The symbols move the elements like this.
*: siz->ziz, dol->pez, bet->mag, zoz->tez, zeg->far, vol->gat, mag->zuz, pez->leg, loz->rig, muz->kan, baz->des, kub->nol, mus->ref, tez->ver, zaz->baz, liv->vof, fil->bur, tas->nor, lag->per, pof->ziv, faz->nor, veg->sil, nak->zeg, ris->far, tir->veg, sek->mus, ver->bon, vul->zoz, per->pof, vof->fil, nuz->ver, kad->ret, kem->ziv, gab->dol, ruf->faz, ziz->ziv, kan->ret, lem->vof, des->kad, sil->lem, ret->ziz, lav->vul, nor->tir, gat->mos, leg->sil, far->ris, nol->lav, zuz->loz, bur->sek, bon->kem, mos->nak, rig->gat, zev->vol, ziv->siz, did->zaz, ref->pof
~: siz->zaz, dol->nuz, bet->faz, zoz->bon, zeg->mag, vol->far, mag->nor, pez->lem, loz->mos, muz->rig, baz->ret, kub->dol, mus->per, tez->kem, zaz->per, liv->bur, fil->mus, tas->lav, lag->lag, pof->ziz, faz->veg, veg->kub, nak->bet, ris->zuz, tir->nol, sek->bon, ver->liv, vul->ver, per->siz, vof->sek, nuz->faz, kad->vol, kem->fil, gab->ruf, ruf->tir, ziz->baz, kan->muz, lem->nol, des->zev, sil->tas, ret->kan, lav->tez, nor->nuz, gat->zeg, leg->tas, far->loz, nol->pez, zuz->gat, bur->ref, bon->nol, mos->gab, rig->nak, zev->vol, ziv->did, did->des, ref->zaz
%: siz->ret, dol->sil, bet->faz, zoz->zoz, zeg->rig, vol->ziv, mag->nor, pez->lem, loz->zeg, muz->rig, baz->ret, kub->vul, mus->per, tez->leg, zaz->kad, liv->kub, fil->mus, tas->lav, lag->ziv, pof->ziz, faz->nuz, veg->pez, nak->bet, ris->zuz, tir->dol, sek->lag, ver->liv, vul->ver, per->siz, vof->sek, nuz->leg, kad->vol, kem->fil, gab->ruf, ruf->tir, ziz->baz, kan->muz, lem->nol, des->zev, sil->kub, ret->kan, lav->tez, nor->nuz, gat->zaz, leg->tas, far->loz, nol->kem, zuz->gat, bur->des, bon->zoz, mos->gab, rig->nuz, zev->ris, ziv->did, did->des, ref->pof

In the rows, 62 stands for zero.

The rows follow the links: the fewer symbols apart two elements are, the more alike their rows tend to be.

Each row, then its element:
[  67,   60,   82,   64,   39,   71,   98,   69,   88,   63,   69,   77,    7,   26,   32,   52,   34,   64,   59,   64,   53,   89,   56,   50,   50,   47,   74,   70,   56,   79,   64,   46,   64,  103,   58,   72,   48,   76,   43,   43,   73]; element muz
[  81,   57,   73,   73,   39,   37,   57,   62,   76,  125,   21,   73,   65,   54,   60,   71,   48,   46,   47,   47,   41,   71,   96,   47,   59,   61,   80,   16,   51,   81,   52,   52,   46,   55,   64,   69,   59,   72,   61,   47,   80]; element nak
[  75,   35,   89,   56,   34,   21,   55,   55,   62,  107,   39,   55,   64,   57,   99,   66,   53,   53,   34,   69,   71,   36,   94,   67,   55,   44,  100,   36,   64,   59,   62,   77,   57,   58,   67,   49,   50,   59,   60,   57,   71]; element nuz
[  56,   88,   77,   47,   44,  113,   53,   82,   44,   74,   83,   32,   90,   98,   67,   53,   61,   74,   65,   81,   31,   41,   65,   68,   74,   33,   49,   93,   64,   55,   74,   62,   85,   45,   57,   70,   68,   97,   70,   70,   49]; element bon
[  51,   69,   29,   62,   96,   13,   55,   86,   14,   49,   87,   59,   86,   45,   31,   54,   61,   54,   76,   73,   69,   51,   46,   59,   59,   90,   50,   67,   54,   46,   61,   64,   55,   67,   31,   53,   79,   43,   84,   72,   82]; element ziv
[  81,   36,   85,   60,   43,   17,   50,   48,   65,  116,   32,   62,   57,   54,   95,   69,   52,   53,   29,   57,   68,   45,   93,   60,   46,   57,   95,   24,   59,   58,   54,   65,   52,   60,   63,   57,   59,   54,   71,   56,   71]; element faz
[  66,   67,   43,   59,   79,    8,   67,   87,   30,   44,   86,   70,   63,   41,   21,   61,   64,   48,   68,   80,   74,   60,   43,   56,   51,   93,   44,   73,   32,   54,   81,   61,   59,   76,   40,   49,   74,   47,   73,   70,   88]; element siz
[  55,   92,   56,   94,   69,  111,   55,   48,  113,   56,   77,   78,   74,   85,  102,   34,   78,   68,   73,   53,   62,   65,   53,   48,   51,   49,   33,   84,   68,   72,   53,   54,   69,   64,   57,   66,   52,   51,   79,   41,   48]; element vof
[  54,   79,   73,   75,   64,  120,   53,   59,   86,   83,   89,   50,   80,   93,  101,   30,   53,   74,   71,   57,   54,   42,   71,   54,   57,   23,   59,   85,   78,   63,   48,   63,   73,   57,   52,   67,   59,   77,   79,   52,   45]; element liv
[  66,   43,   70,   55,   61,   90,   69,   28,  103,   20,   61,   74,   34,   72,  102,   66,   84,   73,   46,   66,   90,   73,   44,   72,   50,   64,   58,   85,   71,   63,   72,   73,   67,   60,   84,   47,   43,   49,   39,   63,   33]; element pez
[  56,   52,   86,   24,   31,   68,   52,   72,   38,   43,   65,   44,   81,   90,   74,   80,   65,   63,   57,  101,   59,   38,   79,   87,   78,   40,   76,   75,   77,   52,   94,   88,   75,   47,   75,   46,   53,   72,   40,   79,   58]; element lav
[  50,   94,   61,   66,   59,  115,   47,   72,   70,   48,   93,   58,   95,  104,   79,   44,   77,   67,   79,   82,   50,   46,   58,   61,   66,   49,   27,   98,   56,   60,   75,   60,   79,   42,   53,   66,   63,   70,   73,   65,   55]; element kem
[  57,  100,   50,   97,   76,  103,   44,   64,  101,   60,   84,   78,   88,   88,   89,   26,   77,   70,   79,   55,   60,   61,   57,   45,   53,   62,   23,   83,   58,   76,   56,   47,   66,   54,   47,   63,   57,   51,   88,   45,   55]; element sek
[  74,   37,   73,   60,   56,   74,   78,   20,   90,   45,   51,   53,   14,   63,   99,   74,   77,   62,   23,   52,   90,   71,   44,   73,   44,   77,   58,   67,   61,   51,   64,   62,   70,   57,   88,   66,   59,   59,   56,   73,   20]; element dol

Each walk starts at a row. The symbols on each line, taken left to right, move it on to the next element.
Each answer is a row, close to the row of the element it stands for.
[  55,   73,   88,   42,   40,   94,   45,   78,   38,   90,   76,   32,   91,   95,   79,   54,   48,   67,   62,   78,   35,   30,   85,   71,   69,   18,   74,   81,   71,   48,   70,   68,   79,   51,   58,   59,   62,   92,   65,   67,   57]
~ % % [  56,   67,   88,   37,   36,   88,   60,   79,   36,   76,   79,   30,   82,   90,   70,   62,   54,   67,   60,   90,   40,   35,   77,   75,   78,   24,   68,   79,   70,   51,   71,   70,   87,   46,   62,   66,   60,   98,   57,   76,   51]
* % ~ ~ [  59,   57,   73,   57,   57,  107,   65,   39,   92,   18,   66,   59,   46,   87,  102,   64,   86,   71,   48,   70,   72,   63,   42,   78,   59,   52,   49,   98,   71,   59,   77,   72,   77,   51,   85,   55,   50,   63,   44,   69,   27]
[  65,   35,   90,   30,   36,   51,   55,   48,   63,   34,   56,   64,   62,   76,   94,   76,   76,   62,   44,  100,   78,   42,   75,   88,   65,   48,   90,   68,   77,   57,   93,   95,   70,   52,   79,   39,   41,   52,   33,   75,   59]
~ * * * ~ [  60,   47,   80,   48,   44,  102,   71,   30,   90,   37,   68,   45,   34,   81,  116,   66,   80,   73,   43,   69,   75,   59,   46,   81,   58,   41,   65,   87,   78,   50,   71,   68,   79,   54,   81,   55,   54,   68,   51,   70,   27]
* * ~ [  51,   63,   86,   32,   35,   79,   51,   79,   28,   57,   73,   41,   88,   92,   64,   73,   60,   68,   64,  103,   45,   32,   78,   82,   81,   33,   73,   80,   67,   50,   89,   83,   79,   45,   67,   55,   61,   85,   50,   78,   58]
[  83,   48,   55,   67,   63,   71,   81,   39,   68,   71,   39,   43,   21,   66,   58,   79,   70,   50,   25,   36,   71,   82,   39,   58,   50,   94,   34,   54,   44,   53,   54,   40,   72,   47,   83,   78,   74,   81,   73,   76,   26]
~ ~ % * % [  61,   54,   64,   65,   60,  102,   72,   33,  108,   18,   63,   73,   38,   78,  107,   54,   82,   70,   53,   62,   88,   72,   41,   68,   56,   61,   51,   85,   72,   68,   68,   68,   71,   61,   81,   54,   48,   47,   40,   56,   32]
% * % % % [  64,   40,   87,   31,   39,   44,   52,   60,   48,   43,   56,   63,   72,   78,   85,   80,   70,   65,   47,  100,   69,   36,   79,   90,   71,   49,   90,   63,   71,   55,   97,   91,   70,   48,   74,   40,   45,   53,   35,   75,   68]
[  64,   34,   83,   48,   50,   71,   68,   25,   80,   22,   56,   64,   40,   69,  110,   74,   78,   70,   39,   77,   87,   61,   54,   86,   55,   59,   69,   79,   76,   54,   81,   78,   66,   58,   84,   45,   47,   46,   35,   68,   37]
% % * % % [  56,   71,   78,   34,   42,   92,   58,   86,   26,   80,   74,   31,   87,   95,   49,   61,   55,   65,   66,   87,   30,   39,   73,   73,   80,   34,   60,   78,   66,   52,   75,   64,   80,   45,   63,   72,   67,  101,   64,   76,   55]
% * % % * [  76,   32,   84,   54,   44,   17,   49,   54,   57,  106,   39,   64,   71,   61,   92,   67,   55,   52,   39,   69,   70,   43,   94,   69,   54,   48,  106,   28,   64,   62,   62,   71,   51,   55,   66,   47,   51,   54,   64,   64,   75]
[  60,   88,   41,   75,   79,   23,   57,   86,   49,   40,   81,   72,   87,   63,   38,   56,   79,   43,   69,   79,   79,   61,   48,   50,   50,  103,   22,   73,   31,   62,   84,   52,   55,   61,   39,   48,   69,   38,   85,   65,   84]
* % % % % [  65,   56,   82,   64,   43,   62,  100,   69,   77,   54,   78,   66,    4,   14,   30,   45,   33,   64,   63,   66,   63,   85,   53,   48,   45,   50,   76,   79,   56,   69,   66,   43,   65,  107,   55,   66,   49,   79,   52,   50,   69]
~ * * [  65,   50,   70,   55,   57,   35,   99,   82,   54,   51,   84,   60,   17,   14,   21,   50,   31,   59,   67,   70,   69,   79,   45,   52,   44,   64,   74,   79,   53,   58,   65,   49,   58,  104,   47,   65,   61,   65,   55,   64,   76]
[  52,   56,   33,   63,  109,   21,   54,   76,   20,   67,   85,   54,   80,   36,   46,   45,   47,   69,   88,   50,   69,   47,   48,   60,   69,   66,   73,   56,   69,   40,   33,   69,   50,   73,   40,   63,   88,   48,   85,   67,   73]
* ~ * % [  62,   60,   52,   50,   72,    5,   79,   84,   25,   49,   83,   58,   55,   29,   25,   53,   56,   50,   69,   87,   72,   59,   45,   57,   58,   92,   54,   69,   39,   49,   77,   56,   62,   81,   41,   52,   77,   52,   64,   71,   85]
* ~ * [  57,   71,   32,   60,   93,   10,   63,   86,   20,   48,   84,   62,   73,   35,   19,   61,   63,   56,   79,   68,   71,   57,   45,   59,   64,   89,   53,   57,   51,   52,   61,   65,   53,   76,   39,   57,   77,   42,   76,   68,   87]
[  58,  101,   43,   91,   76,   65,   44,   77,   85,   50,   84,   83,   89,   81,   67,   39,   88,   53,   74,   71,   66,   58,   56,   42,   47,   85,   18,   77,   40,   72,   69,   45,   61,   58,   37,   52,   63,   38,   86,   53,   75]
% * % % [  57,   51,   50,   54,   76,   14,   86,   84,   26,   52,   85,   52,   38,   16,   19,   57,   37,   63,   72,   72,   70,   58,   42,   56,   55,   70,   69,   75,   52,   49,   63,   60,   63,   98,   43,   56,   74,   60,   64,   64,   78]
